Here is a tiny trained network, its code and every weight. The questions are about switching its units off for an input and a target symbol, where a switched-off unit gives its printed mean instead of its output.

import numpy as np


def w(rows, s, z=0):
    codes = np.array(rows[::2]) - 128.0
    scale = np.full(codes.shape[1], s)
    scale[-1] = z or s
    return codes * scale


def f(y):
    return y / 2 * (1 + np.tanh(0.7978845608 * (y + 0.044715 * y**3)))


def softmax(a):
    e = np.exp(a - a.max(-1, keepdims=True))
    return e / e.sum(-1, keepdims=True)


def log_softmax(a):
    a = a - a.max(-1, keepdims=True)
    return a - np.log(np.exp(a).sum(-1, keepdims=True))


def net(x, mask):
    ids = ['αβγδεζηθμξπστφψ'.index(c) for c in x.split()]
    T = len(ids)
    res = E[ids] + P[:T]
    r = res
    for j in range(3):
        rows = slice(2 * j, 2 * j + 2)
        q, k, v = (r @ M[0][rows].T for M in (Q, K, V))
        z = softmax(np.where(np.tri(T) > 0, q @ k.T / 2**0.5, -1e9)) @ v
        o = O[0][rows]
        res = res + np.where(mask[j], z, o[:, -1]) @ o[:, :-1]
    y = f(res @ A[0][:, :-1].T + A[0][:, -1])
    res = res + np.where(mask[3:11], y, B[0][:, -1]) @ B[0][:, :-1]
    return log_softmax(res[-1] @ U[:, :-1].T + U[:, -1])


Q, K, V, O, A, B = {}, {}, {}, {}, {}, {}
E = w([
[93,127,132,103,143,105],'α',
[117,132,37,113,141,106],'β',
[160,93,28,112,118,139],'γ',
[89,145,103,157,180,71],'δ',
[146,79,110,77,137,151],'ε',
[128,154,59,157,180,92],'ζ',
[157,60,102,117,64,141],'η',
[99,139,101,173,208,53],'θ',
[149,100,65,183,146,212],'μ',
[156,63,66,135,86,31],'ξ',
[106,203,122,122,95,89],'π',
[104,80,125,76,254,117],'σ',
[146,178,108,151,131,48],'τ',
[80,183,103,97,38,190],'φ',
[170,73,165,172,95,26],'ψ',
],0.019)
P = w([
[206,123,138,56,212,166],'0',
[14,133,188,25,158,155],'1',
[233,128,103,93,201,159],'2',
[19,135,174,56,132,147],'3',
[221,133,87,121,171,152],'4',
[14,139,153,86,108,139],'5',
[211,141,66,147,143,144],'6',
[14,140,141,116,79,131],'7',
[203,146,53,176,116,134],'8',
[9,145,123,144,52,123],'9',
[194,155,34,203,89,124],'10',
[2,147,109,176,27,116],'11',
[187,161,4,225,65,123],'12',
],0.01)
Q[0] = w([
[109,190,130,113,105,187],'h1',
[151,148,125,65,98,29],'h1',
[232,238,70,120,154,125],'h2',
[132,140,234,164,89,160],'h2',
[186,125,37,105,149,3],'h3',
[103,146,9,72,120,176],'h3',
],0.027)
K[0] = w([
[145,119,159,109,77,178],'h1',
[125,155,104,113,103,46],'h1',
[165,130,143,180,3,115],'h2',
[163,68,183,39,127,132],'h2',
[116,145,124,242,100,16],'h3',
[108,132,73,222,89,213],'h3',
],0.028)
V[0] = w([
[158,107,144,64,144,57],'h1',
[126,96,154,195,132,120],'h1',
[132,4,117,151,101,41],'h2',
[189,215,196,46,88,46],'h2',
[140,80,197,201,68,145],'h3',
[136,92,65,60,83,171],'h3',
],0.014)
O[0] = w([
[152,55,159,181,108,56,230],'h1',
[158,116,146,90,148,125,74],'h1',
[120,109,119,1,166,90,196],'h2',
[153,234,90,58,14,83,119],'h2',
[187,166,216,106,122,123,1],'h3',
[101,89,86,125,76,219,175],'h3',
],0.0083,0.0061)
A[0] = w([
[145,113,90,192,131,136,39],'n1',
[144,103,83,84,165,175,28],'n2',
[169,134,91,131,109,141,252],'n3',
[249,108,119,119,128,130,32],'n4',
[244,121,62,138,161,104,78],'n5',
[199,138,64,153,189,106,148],'n6',
[130,142,121,112,94,80,121],'n7',
[212,127,95,99,151,194,7],'n8',
],0.016,0.0034)
B[0] = w([
[150,184,142,143,75,101,224],'n1',
[138,95,71,16,156,116,219],'n2',
[178,141,198,128,195,96,195],'n3',
[169,217,180,86,135,130,180],'n4',
[22,61,61,174,139,143,255],'n5',
[173,161,194,75,101,170,249],'n6',
[137,98,123,167,141,154,226],'n7',
[104,134,183,254,104,104,163],'n8',
],0.018,0.015)
U = w([
[28,150,136,172,173,55,50],'α',
[243,134,87,129,144,151,102],'β',
[130,56,127,175,105,89,101],'γ',
[38,138,146,155,118,134,89],'δ',
[103,139,76,166,134,79,239],'ε',
[111,154,121,133,116,189,92],'ζ',
[156,97,167,129,126,89,176],'η',
[2,93,174,159,101,120,10],'θ',
[172,54,165,151,73,204,112],'μ',
[95,85,130,145,187,101,6],'ξ',
[168,150,60,207,201,87,228],'π',
[166,79,144,132,125,179,169],'σ',
[120,102,97,230,230,205,253],'τ',
[114,180,134,148,107,111,178],'φ',
[93,205,154,114,212,101,108],'ψ',
],0.0087,0.0038)

Each question gives the input, a string of symbols that net reads in full, and the target symbol t.
The units are the heads (2 rows each of Q, K, V and O) and the neurons (one row each of A and B). Each row of codes is followed by its name. A weight is (code - 128) times the scale printed after its matrix; where a second scale follows, it is the last column's (O, A, B and U).
mask holds one flag per unit, heads first, then neurons. A switched-off unit (its flag False) gives its mean, the last column of its rows in O or B, instead of its output. The means were averaged over made-up inputs and are rounded, as every weight is.
A unit's drop is (log p(t) with every unit on - log p(t) with that unit switched off) / (log p(t) with every unit on - log p(t) with every unit switched off).
The circuit of an input: a set's keep is (log p(t) with only the set's units on - log p(t) with every unit switched off) / (log p(t) with every unit on - log p(t) with every unit switched off). Starting from all 11 units, units are removed one at a time, each time the one whose removal leaves the highest keep (on an exact tie, the one counted first), for as long as the keep stays at least 0.8.
circuit, biggest first: the units of the circuit, biggest drop first
unit that matters most: the unit with the biggest drop
top k neurons: the k neurons with the biggest drops, biggest first
heads that matter: for each layer, one digit per head in row order, 1 if its drop is at least 0.15 and else 0, layers parted by /
input ξ φ ζ, target φ: circuit, biggest first -> [n1, h2]
input α π τ η τ ζ η σ θ θ α ξ β, target ξ: top 4 neurons -> [n5, n2, n1, n8]
input μ θ φ ζ φ μ β, target φ: circuit, biggest first -> [h2, n1]
input β δ α ξ γ, target ξ: top 2 neurons -> [n5, n2]
input β ξ ψ β φ, target ψ: circuit, biggest first -> [n3, h1, n7]
input β ψ π, target ψ: circuit, biggest first -> [n4, h3]
input ξ τ π γ μ β β, target μ: heads that matter -> 010
input σ γ θ ψ β η μ, target μ: unit that matters most -> n8
input β τ τ γ τ τ ψ, target ψ: heads that matter -> 001
input β τ μ ψ α μ ε τ θ, target τ: top 2 neurons -> [n5, n7]
input μ τ δ τ α, target τ: top 3 neurons -> [n7, n1, n2]
input θ γ η τ ξ τ β ζ β ξ π, target π: top 2 neurons -> [n6, n3]
input φ ψ μ ξ ψ τ δ, target ψ: top 3 neurons -> [n4, n6, n8]
input τ τ β, target τ: circuit, biggest first -> [n5, h2, n7, n1]
input σ μ β μ β β ψ β β τ ε, target τ: top 4 neurons -> [n5, n1, n7, n2]
input ψ τ μ β β β β β τ ε δ, target τ: unit that matters most -> h2
input β ε ζ β β β β, target β: heads that matter -> 111
input τ ζ τ β β μ τ τ ξ θ, target ψ: top 3 neurons -> [n5, n7, n8]
input θ η β φ β β ε β τ β φ, target φ: top 2 neurons -> [n1, n5]
input β ζ τ ξ, target γ: top 4 neurons -> [n6, n4, n5, n3]
input ζ ψ μ τ η β τ θ α η ζ φ, target ζ: circuit, biggest first -> [h1]
input τ β ψ α φ β ε, target φ: circuit, biggest first -> [h2, n1, n7]
input ψ τ β μ τ β ε ξ β β σ, target σ: circuit, biggest first -> [n6, h2]
input α ζ ψ ξ β τ β α π, target π: circuit, biggest first -> [h2, n3, n6]
input η η γ η β ψ γ, target ψ: top 2 neurons -> [n4, n6]
input φ ξ ξ φ τ β τ ξ β, target τ: top 3 neurons -> [n5, n7, n2]
input δ ξ β β β τ β β β β β β β, target β: circuit, biggest first -> [n2, h3, n6, n3]
